Here is a tiny trained network, its code and every weight. The questions are about switching its units off for an input and a class, where a switched-off unit gives its printed mean instead of its output.

import numpy as np


def w(rows, s, z=0):
    codes = np.array(rows[::2]) - 128.0
    scale = np.full(codes.shape[1], s)
    scale[-1] = z or s
    return codes * scale


def norm(h):
    return h / np.sqrt((h * h).mean(-1, keepdims=True) + 1e-5)


def f(y):
    return np.maximum(y, 0)


def log_softmax(a):
    a = a - a.max(-1, keepdims=True)
    return a - np.log(np.exp(a).sum(-1, keepdims=True))


def net(x, mask):
    res = np.array(x, float).reshape(1, 5) / 4 @ E
    u = 0
    for l in range(3):
        y = f(norm(res) @ A[l][:, :-1].T + A[l][:, -1])
        res = res + np.where(mask[u : u + 4], y, B[l][:, -1]) @ B[l][:, :-1]
        u += 4
    return log_softmax(norm(res)[-1] @ U[:, :-1].T + U[:, -1])


A, B = {}, {}
E = w([
[132,155,189,42,226,114,154,87,179,116,89,122],'x0',
[121,127,104,123,144,125,143,128,119,126,153,110],'x1',
[132,51,144,121,199,159,38,166,94,7,142,127],'x2',
[107,136,109,126,131,108,117,131,120,124,94,143],'x3',
[137,46,74,173,127,181,174,4,135,183,50,115],'x4',
],0.017)
A[0] = w([
[143,81,97,180,76,119,77,188,72,106,157,123,59],'L0N1',
[140,43,114,125,152,153,67,90,119,88,118,134,11],'L0N2',
[140,254,138,98,59,67,152,184,164,173,157,150,112],'L0N3',
[138,26,87,134,139,153,108,72,160,104,103,133,2],'L0N4',
],0.0094,0.0069)
B[0] = w([
[97,146,126,119,18,116,46,21,151,135,70,30,197],'L0N1',
[147,254,204,184,165,79,154,172,44,98,100,114,169],'L0N2',
[116,94,213,178,191,183,179,126,14,148,72,41,245],'L0N3',
[52,218,215,178,163,118,246,131,49,198,146,45,169],'L0N4',
],0.0089,0.012)
A[1] = w([
[178,134,130,26,190,103,74,180,207,49,180,195,2],'L1N1',
[98,107,105,90,77,118,7,217,153,68,204,150,21],'L1N2',
[104,135,143,76,133,117,200,59,220,211,104,148,63],'L1N3',
[160,110,97,219,77,161,141,148,35,169,161,115,9],'L1N4',
],0.012,0.004)
B[1] = w([
[27,112,138,246,100,155,144,217,58,211,81,149,190],'L1N1',
[204,165,33,89,121,123,93,44,177,94,160,46,216],'L1N2',
[209,125,64,114,135,128,68,79,166,143,180,119,228],'L1N3',
[27,104,127,151,104,117,122,203,132,72,158,178,255],'L1N4',
],0.013,0.01)
A[2] = w([
[122,126,151,129,109,126,124,160,174,130,169,147,63],'L2N1',
[131,156,202,95,102,99,107,173,90,68,142,129,139],'L2N2',
[121,37,20,149,14,134,144,142,164,160,152,254,3],'L2N3',
[152,104,209,12,240,148,176,130,115,107,105,104,52],'L2N4',
],0.012,0.0042)
B[2] = w([
[98,129,139,103,137,84,130,131,138,119,100,123,135],'L2N1',
[103,86,43,81,82,158,86,69,97,69,81,117,254],'L2N2',
[146,208,235,102,223,82,166,155,177,149,114,206,210],'L2N3',
[168,151,185,164,166,64,211,143,247,101,88,243,253],'L2N4',
],0.014,0.0078)
U = w([
[47,111,144,190,84,163,117,225,24,103,113,89,31],'0',
[142,202,215,130,212,118,189,144,182,170,122,174,113],'1',
[244,140,34,2,102,159,55,31,168,121,157,30,252],'2',
],0.013,0.0024)

Each question gives the input, the list of numbers given to net, and the class t.
The units are the neurons (one row each of A and B). Each row of codes is followed by its name. A weight is (code - 128) times the scale printed after its matrix; where a second scale follows, it is the last column's (A, B and U).
mask holds one flag per neuron, layer by layer. A switched-off neuron (its flag False) gives its mean, the last column of its row in B, instead of its output. The means were averaged over made-up inputs and are rounded, as every weight is.
A unit's drop is (log p(t) with every unit on - log p(t) with that unit switched off) / (log p(t) with every unit on - log p(t) with every unit switched off).
The circuit of an input: a set's keep is (log p(t) with only the set's units on - log p(t) with every unit switched off) / (log p(t) with every unit on - log p(t) with every unit switched off). Starting from all 12 units, units are removed one at a time, each time the one whose removal leaves the highest keep (on an exact tie, the one counted first), for as long as the keep stays at least 0.8.
circuit, biggest first: the units of the circuit, biggest drop first
k most important neurons: the k neurons with the biggest drops, biggest first
k most important neurons of layer l: the k neurons of layer l with the biggest drops, biggest first
drop of u: that unit's drop, to one decimal
input [-6,7,-8,1,3], class 1: circuit, biggest first -> [L2N3]
input [6,-3,5,2,0], class 0: circuit, biggest first -> [L1N1; L0N3]
input [6,-3,1,6,-1], class 0: 3 most important neurons -> [L1N1; L0N3; L2N4]
input [1,6,7,5,4], class 1: 3 most important neurons -> [L2N4; L1N1; L1N4]
input [5,-5,-7,-3,1], class 2: 2 most important neurons of layer 0 -> [L0N2; L0N4]
input [-8,4,5,4,-1], class 2: circuit, biggest first -> [L1N2; L0N3]
input [-2,-2,-8,0,0], class 0: 2 most important neurons -> [L0N3; L2N4]
input [7,2,2,5,-2], class 0: 2 most important neurons -> [L1N1; L0N3]
input [-4,4,-4,7,1], class 1: 2 most important neurons -> [L2N3; L0N2]
input [-7,-4,-1,-8,5], class 1: 2 most important neurons -> [L2N3; L0N3]
input [-8,2,-6,-2,1], class 1: 2 most important neurons of layer 2 -> [L2N3; L2N2]
input [8,5,-3,2,6], class 2: 2 most important neurons -> [L1N3; L0N3]
input [-6,-3,-8,7,7], class 1: drop of L2N3 -> 1.6
input [-1,1,2,-1,-8], class 2: drop of L1N2 -> 0.2
input [-2,-5,-6,-6,-3], class 0: drop of L0N3 -> 1.9
input [7,-6,7,8,-3], class 0: circuit, biggest first -> [L1N1]
input [-1,-8,8,3,-8], class 2: 2 most important neurons of layer 1 -> [L1N2; L1N4]
